Below is a small trained network, with its code and all its weights. Each question gives an input and a class and asks what happens when units are switched off, that is, made to give their printed mean instead of their output.

import numpy as np


def w(rows, s, z=0):
    codes = np.array(rows[::2]) - 128.0
    scale = np.full(codes.shape[1], s)
    scale[-1] = z or s
    return codes * scale


def f(y):
    return np.maximum(y, 0)


def log_softmax(a):
    a = a - a.max(-1, keepdims=True)
    return a - np.log(np.exp(a).sum(-1, keepdims=True))


def net(x, mask):
    res = np.array(x, float).reshape(1, 2) / 4 @ E
    y = f(res @ A[0][:, :-1].T + A[0][:, -1])
    res = res + np.where(mask, y, B[0][:, -1]) @ B[0][:, :-1]
    return log_softmax(res[-1] @ U[:, :-1].T + U[:, -1])


A, B = {}, {}
E = w([
[78,219,179,128,20,108,208,143,72,50,136,102],'x0',
[42,105,181,103,102,93,7,200,65,105,254,190],'x1',
],0.0086)
A[0] = w([
[121,196,149,112,113,96,148,178,63,73,146,174,3],'n1',
[86,68,162,90,95,88,70,213,104,131,179,183,96],'n2',
[213,140,99,134,146,176,170,85,173,145,109,106,31],'n3',
[125,233,160,136,84,90,194,130,117,67,140,135,5],'n4',
[60,150,113,82,136,82,84,171,73,142,254,190,138],'n5',
[174,52,78,133,214,138,81,101,155,178,156,162,3],'n6',
[157,80,52,128,183,175,79,111,111,195,89,78,253],'n7',
[149,97,102,52,177,119,86,130,184,158,142,142,3],'n8',
],0.0087,0.0044)
B[0] = w([
[133,84,169,62,237,71,132,110,124,85,138,162,178],'n1',
[165,182,85,163,175,157,54,137,204,195,74,123,231],'n2',
[171,141,132,135,170,184,36,175,193,127,2,125,198],'n3',
[97,58,151,73,176,62,123,54,94,119,145,92,189],'n4',
[163,110,69,56,107,95,71,69,159,176,69,79,252],'n5',
[14,44,182,31,204,91,202,131,99,106,137,146,206],'n6',
[102,106,67,96,71,138,79,42,91,158,175,28,234],'n7',
[134,99,154,43,210,78,189,88,113,61,98,175,168],'n8',
],0.0092,0.013)
U = w([
[218,150,92,143,179,128,96,157,211,173,31,139,144],'0',
[57,35,194,40,187,38,152,116,59,60,196,186,3],'1',
[160,147,45,161,78,99,96,86,84,215,182,74,253],'2',
[175,166,102,241,204,165,78,238,87,128,208,254,3],'3',
],0.0076,0.0044)

Each question gives the input, the list of numbers given to net, and the class t.
The units are the neurons (one row each of A and B). Each row of codes is followed by its name. A weight is (code - 128) times the scale printed after its matrix; where a second scale follows, it is the last column's (A, B and U).
mask holds one flag per neuron, in row order. A switched-off neuron (its flag False) gives its mean, the last column of its row in B, instead of its output. The means were averaged over made-up inputs and are rounded, as every weight is.
A unit's drop is (log p(t) with every unit on - log p(t) with that unit switched off) / (log p(t) with every unit on - log p(t) with every unit switched off).
The circuit of an input: a set's keep is (log p(t) with only the set's units on - log p(t) with every unit switched off) / (log p(t) with every unit on - log p(t) with every unit switched off). Starting from all 8 units, units are removed one at a time, each time the one whose removal leaves the highest keep (on an exact tie, the one counted first), for as long as the keep stays at least 0.8.
units of the circuit, in order: the units of the circuit, biggest drop first
unit that matters most: the unit with the biggest drop
top k neurons: the k neurons with the biggest drops, biggest first
drop when u is switched off: that unit's drop, to one decimal
input [8,-7], class 1: unit that matters most	n4
input [4,6], class 0: top 2 neurons	[n2 n7]
input [-1,-3], class 2: units of the circuit, in order	[n2 n1]
input [-1,1], class 2: units of the circuit, in order	[n3 n6]
input [-2,2], class 2: units of the circuit, in order	[n3 n1]
input [-2,0], class 2: units of the circuit, in order	[n1 n3]
input [-1,4], class 0: top 2 neurons	[n7 n2]
input [-5,6], class 0: top 2 neurons	[n2 n5]
input [7,-5], class 1: top 2 neurons	[n4 n2]
input [-5,-4], class 1: top 2 neurons	[n6 n2]
input [2,4], class 0: top 2 neurons	[n7 n2]
input [-6,7], class 0: top 2 neurons	[n2 n5]
input [-7,8], class 0: drop when n5 is switched off	0.9
input [-3,-1], class 2: units of the circuit, in order	[n7]
input [-7,-5], class 1: drop when n2 is switched off	0.2
input [-4,5], class 0: drop when n3 is switched off	-0.1
